Below are the code and all the weights of a small trained network. Each question names an input and a class and asks about switching units off, where a switched-off unit gives its printed mean instead of its output.

import numpy as np


def w(rows, s, z=0):
    codes = np.array(rows[::2]) - 128.0
    scale = np.full(codes.shape[1], s)
    scale[-1] = z or s
    return codes * scale


def norm(h):
    return h / np.sqrt((h * h).mean(-1, keepdims=True) + 1e-5)


def f(y):
    return y / 2 * (1 + np.tanh(0.7978845608 * (y + 0.044715 * y**3)))


def log_softmax(a):
    a = a - a.max(-1, keepdims=True)
    return a - np.log(np.exp(a).sum(-1, keepdims=True))


def net(x, mask):
    res = np.array(x, float).reshape(1, 7) / 4 @ E
    u = 0
    for l in range(2):
        y = f(norm(res) @ A[l][:, :-1].T + A[l][:, -1])
        res = res + np.where(mask[u : u + 11], y, B[l][:, -1]) @ B[l][:, :-1]
        u += 11
    return log_softmax(norm(res)[-1] @ U[:, :-1].T + U[:, -1])


A, B = {}, {}
E = w([
[123,123,130,109,119,127,118,133,159,147],'x0',
[152,129,233,123,180,150,85,118,142,169],'x1',
[65,73,115,229,167,18,118,116,152,190],'x2',
[127,144,131,133,130,121,108,123,164,121],'x3',
[54,186,74,120,254,188,180,174,111,133],'x4',
[196,84,131,68,188,63,154,167,157,86],'x5',
[130,107,127,98,110,133,137,143,128,167],'x6',
],0.0059)
A[0] = w([
[185,78,114,200,63,63,50,84,147,165,76],'0.n0',
[209,114,223,148,55,122,62,104,64,105,74],'0.n1',
[176,127,215,111,177,153,31,127,88,148,75],'0.n2',
[49,155,164,173,110,228,88,65,115,205,75],'0.n3',
[182,170,211,127,177,122,63,106,88,217,2],'0.n4',
[142,143,250,135,163,162,80,151,96,181,28],'0.n5',
[155,162,2,178,104,97,138,94,117,96,126],'0.n6',
[239,98,132,125,207,109,153,135,160,141,43],'0.n7',
[55,183,135,86,217,118,165,125,120,184,129],'0.n8',
[150,121,186,109,166,91,3,75,76,161,40],'0.n9',
[172,134,219,150,221,154,74,114,106,176,42],'0.n10',
],0.0059,0.0038)
B[0] = w([
[109,174,113,89,192,128,103,144,80,128,255],'0.n0',
[69,152,172,82,163,125,53,197,106,121,246],'0.n1',
[108,162,68,105,106,97,194,48,138,100,192],'0.n2',
[221,147,137,200,105,137,146,173,124,133,247],'0.n3',
[117,150,83,163,88,70,143,132,181,94,169],'0.n4',
[11,161,60,101,121,124,184,96,148,126,182],'0.n5',
[126,114,82,70,93,121,153,130,159,154,195],'0.n6',
[151,111,179,175,146,128,143,188,162,108,165],'0.n7',
[150,145,92,88,180,96,44,125,92,124,242],'0.n8',
[146,120,114,123,98,58,136,123,157,179,175],'0.n9',
[79,127,1,73,81,103,182,140,198,134,194],'0.n10',
],0.0085,0.0036)
A[1] = w([
[100,91,166,228,169,20,159,75,125,183,118],'1.n0',
[156,74,227,132,21,30,43,59,109,103,129],'1.n1',
[108,44,125,214,197,32,89,92,123,208,1],'1.n2',
[119,148,66,139,250,237,104,155,149,129,63],'1.n3',
[140,54,55,49,11,112,73,135,115,117,117],'1.n4',
[118,124,58,89,108,155,216,50,98,65,163],'1.n5',
[82,236,168,254,34,202,102,117,107,169,83],'1.n6',
[107,78,96,27,164,56,227,135,210,140,132],'1.n7',
[164,87,193,121,223,51,171,210,177,61,65],'1.n8',
[193,18,194,110,216,135,215,142,217,19,68],'1.n9',
[172,201,227,54,109,234,168,106,148,69,17],'1.n10',
],0.0058,0.0033)
B[1] = w([
[149,117,144,76,110,173,144,90,160,42,192],'1.n0',
[109,212,94,185,241,91,106,132,46,204,173],'1.n1',
[121,61,181,2,110,237,118,77,165,63,196],'1.n2',
[96,166,180,113,144,31,88,121,84,182,191],'1.n3',
[71,153,70,141,157,87,158,110,155,165,196],'1.n4',
[108,102,142,145,63,99,89,67,209,170,189],'1.n5',
[211,74,153,191,117,94,203,216,143,131,192],'1.n6',
[130,160,117,188,68,138,128,105,99,137,253],'1.n7',
[140,149,130,187,81,183,149,181,102,171,196],'1.n8',
[187,104,153,240,110,97,160,140,136,162,176],'1.n9',
[104,60,167,49,150,204,117,71,155,40,183],'1.n10',
],0.0085,0.0056)
U = w([
[54,247,148,80,254,32,17,165,37,182,27],'0',
[58,185,58,141,64,38,216,45,225,154,56],'1',
[235,126,211,241,103,122,222,207,115,143,111],'2',
[96,49,215,24,154,189,105,48,189,25,250],'3',
],0.0095,0.0014)

Each question gives the input, the list of numbers given to net, and the class t.
The units are the neurons (one row each of A and B). Each row of codes is followed by its name. A weight is (code - 128) times the scale printed after its matrix; where a second scale follows, it is the last column's (A, B and U).
mask holds one flag per neuron, layer by layer. A switched-off neuron (its flag False) gives its mean, the last column of its row in B, instead of its output. The means were averaged over made-up inputs and are rounded, as every weight is.
A unit's drop is (log p(t) with every unit on - log p(t) with that unit switched off) / (log p(t) with every unit on - log p(t) with every unit switched off).
The circuit of an input: a set's keep is (log p(t) with only the set's units on - log p(t) with every unit switched off) / (log p(t) with every unit on - log p(t) with every unit switched off). Starting from the 12 units with the biggest drops (on a tie, the unit counted first), units are removed one at a time, each time the one whose removal leaves the highest keep (on an exact tie, the one counted first), for as long as the keep stays at least 0.8.
units of the circuit, in order: the units of the circuit, biggest drop first
top k neurons: the k neurons with the biggest drops, biggest first
top k neurons in layer l: the k neurons of layer l with the biggest drops, biggest first
drop of u: that unit's drop, to one decimal
input [8,-2,-5,6,-6,-5,3], class 0: units of the circuit, in order -> 1.n1
input [0,-4,-2,-1,6,-7,-2], class 2: units of the circuit, in order -> 1.n6; 0.n3
input [3,-6,8,2,-7,-6,-2], class 3: units of the circuit, in order -> 1.n2; 1.n0
input [-6,7,-4,0,-3,6,-2], class 1: top 2 neurons in layer 0 -> 0.n2; 0.n10
input [-1,3,-1,1,3,-4,5], class 2: top 2 neurons -> 0.n3; 1.n6
input [1,1,-3,8,0,-2,5], class 3: top 2 neurons -> 1.n10; 0.n9
input [4,1,-2,-4,3,-5,-4], class 2: top 2 neurons -> 0.n3; 1.n6
input [3,6,0,5,-6,-4,3], class 0: top 3 neurons in layer 0 -> 0.n1; 0.n0; 0.n6
input [5,-5,-1,-5,-4,-6,-8], class 2: top 2 neurons -> 1.n6; 0.n10
input [-8,7,5,7,-1,7,6], class 1: top 2 neurons -> 0.n10; 0.n2
input [5,1,6,5,1,5,2], class 3: top 2 neurons -> 1.n2; 1.n0
input [-1,-2,2,4,-2,0,-7], class 0: top 2 neurons -> 0.n10; 0.n2
input [7,4,8,-3,2,6,7], class 3: top 2 neurons -> 1.n2; 1.n0
input [4,7,4,6,-2,7,-6], class 1: units of the circuit, in order -> 0.n10
input [-5,7,-4,-8,-6,-6,-3], class 1: top 2 neurons -> 0.n5; 0.n2
input [0,-8,-3,-2,-8,3,-4], class 0: top 2 neurons -> 1.n1; 0.n1
input [5,-1,8,-6,1,-6,-2], class 3: top 2 neurons -> 1.n2; 1.n0
input [6,7,8,7,1,-2,-5], class 3: top 2 neurons in layer 1 -> 1.n2; 1.n0
input [3,5,7,-2,2,-2,-1], class 3: drop of 1.n2 -> 0.5
input [-8,-5,-1,-5,-8,-7,-4], class 0: drop of 0.n1 -> 0.1
input [7,7,-2,-4,0,-4,-2], class 1: drop of 0.n5 -> 0.0
input [1,3,8,-2,5,3,-2], class 3: units of the circuit, in order -> 1.n2
